Below are the code and all the weights of a small trained network. Each question names an input and a target symbol and asks about switching units off, where a switched-off unit gives its printed mean instead of its output.

import numpy as np


def w(rows, s, z=0):
    codes = np.array(rows[::2]) - 128.0
    scale = np.full(codes.shape[1], s)
    scale[-1] = z or s
    return codes * scale


def norm(h):
    return h / np.sqrt((h * h).mean(-1, keepdims=True) + 1e-5)


def f(y):
    return np.maximum(y, 0)


def softmax(a):
    e = np.exp(a - a.max(-1, keepdims=True))
    return e / e.sum(-1, keepdims=True)


def log_softmax(a):
    a = a - a.max(-1, keepdims=True)
    return a - np.log(np.exp(a).sum(-1, keepdims=True))


def net(x, mask):
    ids = ['ΛΞΨβζη'.index(c) for c in x.split()]
    T = len(ids)
    res = E[ids] + P[:T]
    q, k, v = (norm(res) @ M[0].T for M in (Q, K, V))
    z = softmax(np.where(np.tri(T) > 0, q @ k.T / 4**0.5, -1e9)) @ v
    res = res + np.where(mask[0], z, O[0][:, -1]) @ O[0][:, :-1]
    y = f(norm(res) @ A[0][:, :-1].T + A[0][:, -1])
    res = res + np.where(mask[1:9], y, B[0][:, -1]) @ B[0][:, :-1]
    return log_softmax(norm(res)[-1] @ U[:, :-1].T + U[:, -1])


Q, K, V, O, A, B = {}, {}, {}, {}, {}, {}
E = w([
[172,204,197,84,78,81,116,156],'Λ',
[128,121,111,121,91,127,137,236],'Ξ',
[160,97,161,43,89,249,150,154],'Ψ',
[157,54,133,191,38,104,78,190],'β',
[254,163,72,70,136,179,35,158],'ζ',
[221,83,165,179,159,175,178,101],'η',
],0.0073)
P = w([
[122,82,198,168,151,103,22,212],'0',
[88,116,144,115,184,92,136,189],'1',
[101,98,128,165,64,108,57,27],'2',
[205,83,170,51,111,79,132,147],'3',
[122,100,47,63,134,66,178,84],'4',
[150,135,19,136,70,105,207,78],'5',
[129,182,53,202,61,182,190,156],'6',
[65,156,130,253,129,208,149,215],'7',
],0.0054)
Q[0] = w([
[160,160,120,174,8,121,160,159],'H1',
[200,141,72,124,97,191,151,77],'H1',
[177,186,217,206,167,223,84,254],'H1',
[83,151,167,172,140,168,54,78],'H1',
],0.0094)
K[0] = w([
[150,133,18,91,120,153,170,44],'H1',
[132,124,62,99,59,50,208,116],'H1',
[69,254,59,249,53,214,140,92],'H1',
[35,168,129,166,208,118,168,162],'H1',
],0.0089)
V[0] = w([
[103,193,153,128,101,11,73,88],'H1',
[173,182,87,69,110,195,45,136],'H1',
[35,174,119,47,140,112,136,150],'H1',
[66,107,162,64,43,159,138,177],'H1',
],0.011)
O[0] = w([
[1,170,104,252,125,134,153,187,79],'H1',
[122,205,92,134,61,211,22,55,197],'H1',
[88,127,213,124,54,167,53,233,3],'H1',
[230,189,149,171,68,163,145,213,183],'H1',
],0.0061,0.0081)
A[0] = w([
[57,145,74,165,86,190,187,144,250],'N1',
[165,151,100,81,76,109,153,164,178],'N2',
[98,201,190,120,123,71,169,134,66],'N3',
[42,79,155,78,148,249,183,66,134],'N4',
[104,159,175,110,162,59,139,219,119],'N5',
[165,128,135,199,133,120,123,55,147],'N6',
[102,85,160,196,94,100,143,168,86],'N7',
[149,121,185,146,93,211,213,89,199],'N8',
],0.011,0.0022)
B[0] = w([
[192,122,237,158,235,147,85,155,221],'N1',
[131,88,201,182,103,148,182,179,254],'N2',
[117,120,10,128,77,178,200,67,149],'N3',
[26,80,148,90,2,40,158,172,153],'N4',
[2,154,144,105,151,141,50,56,159],'N5',
[141,180,129,170,158,186,181,138,254],'N6',
[137,86,69,32,139,17,123,90,188],'N7',
[18,124,84,143,106,100,174,150,231],'N8',
],0.0084,0.0063)
U = w([
[59,176,66,151,118,127,49,57,212],'Λ',
[165,59,86,72,170,10,107,90,120],'Ξ',
[121,81,168,103,45,124,141,211,255],'Ψ',
[86,121,194,166,228,106,60,174,124],'β',
[253,157,116,137,148,188,65,108,16],'ζ',
[140,94,86,214,204,97,239,103,123],'η',
],0.0047,0.00037)

Each question gives the input, a string of symbols that net reads in full, and the target symbol t.
The units are the heads (4 rows each of Q, K, V and O) and the neurons (one row each of A and B). Each row of codes is followed by its name. A weight is (code - 128) times the scale printed after its matrix; where a second scale follows, it is the last column's (O, A, B and U).
mask holds one flag per unit, heads first, then neurons. A switched-off unit (its flag False) gives its mean, the last column of its rows in O or B, instead of its output. The means were averaged over made-up inputs and are rounded, as every weight is.
A unit's drop is (log p(t) with every unit on - log p(t) with that unit switched off) / (log p(t) with every unit on - log p(t) with every unit switched off).
The circuit of an input: a set's keep is (log p(t) with only the set's units on - log p(t) with every unit switched off) / (log p(t) with every unit on - log p(t) with every unit switched off). Starting from all 9 units, units are removed one at a time, each time the one whose removal leaves the highest keep (on an exact tie, the one counted first), for as long as the keep stays at least 0.8.
circuit, biggest first: the units of the circuit, biggest drop first
k most important neurons: the k neurons with the biggest drops, biggest first
drop when u is switched off: that unit's drop, to one decimal
input β Ξ Λ Λ Ξ Ξ Ψ Ξ, target ζ: circuit, biggest first : (H1)
input Ψ β Λ η ζ Λ Λ ζ, target β: circuit, biggest first : (H1; N1)
input Ξ Ψ Ξ ζ, target Ψ: 3 most important neurons : (N2; N1; N6)
input Ψ Ξ Ψ β Λ Λ ζ η, target Λ: circuit, biggest first : (H1; N4)
input β Λ Ξ η ζ Ξ, target ζ: 4 most important neurons : (N8; N1; N5; N7)
input β β β Ψ β Ξ, target Ψ: circuit, biggest first : (H1; N2)
input β Ξ Λ Λ, target β: 2 most important neurons : (N1; N5)
input β Ψ β ζ β, target ζ: circuit, biggest first : (H1; N8)
input β β ζ, target η: 2 most important neurons : (N6; N1)
input Λ β β ζ, target η: 2 most important neurons : (N1; N2)
input β β β Ξ Ξ ζ Ψ, target Λ: drop when H1 is switched off : 1.2
input β Λ ζ η η ζ ζ ζ, target Λ: drop when N2 is switched off : 0.1
input β η Λ Ψ, target β: drop when H1 is switched off : 1.1
input Ψ Ξ β, target Ψ: most important neuron : (N1)
input ζ β Λ Ξ β, target Ψ: 2 most important neurons : (N2; N1)
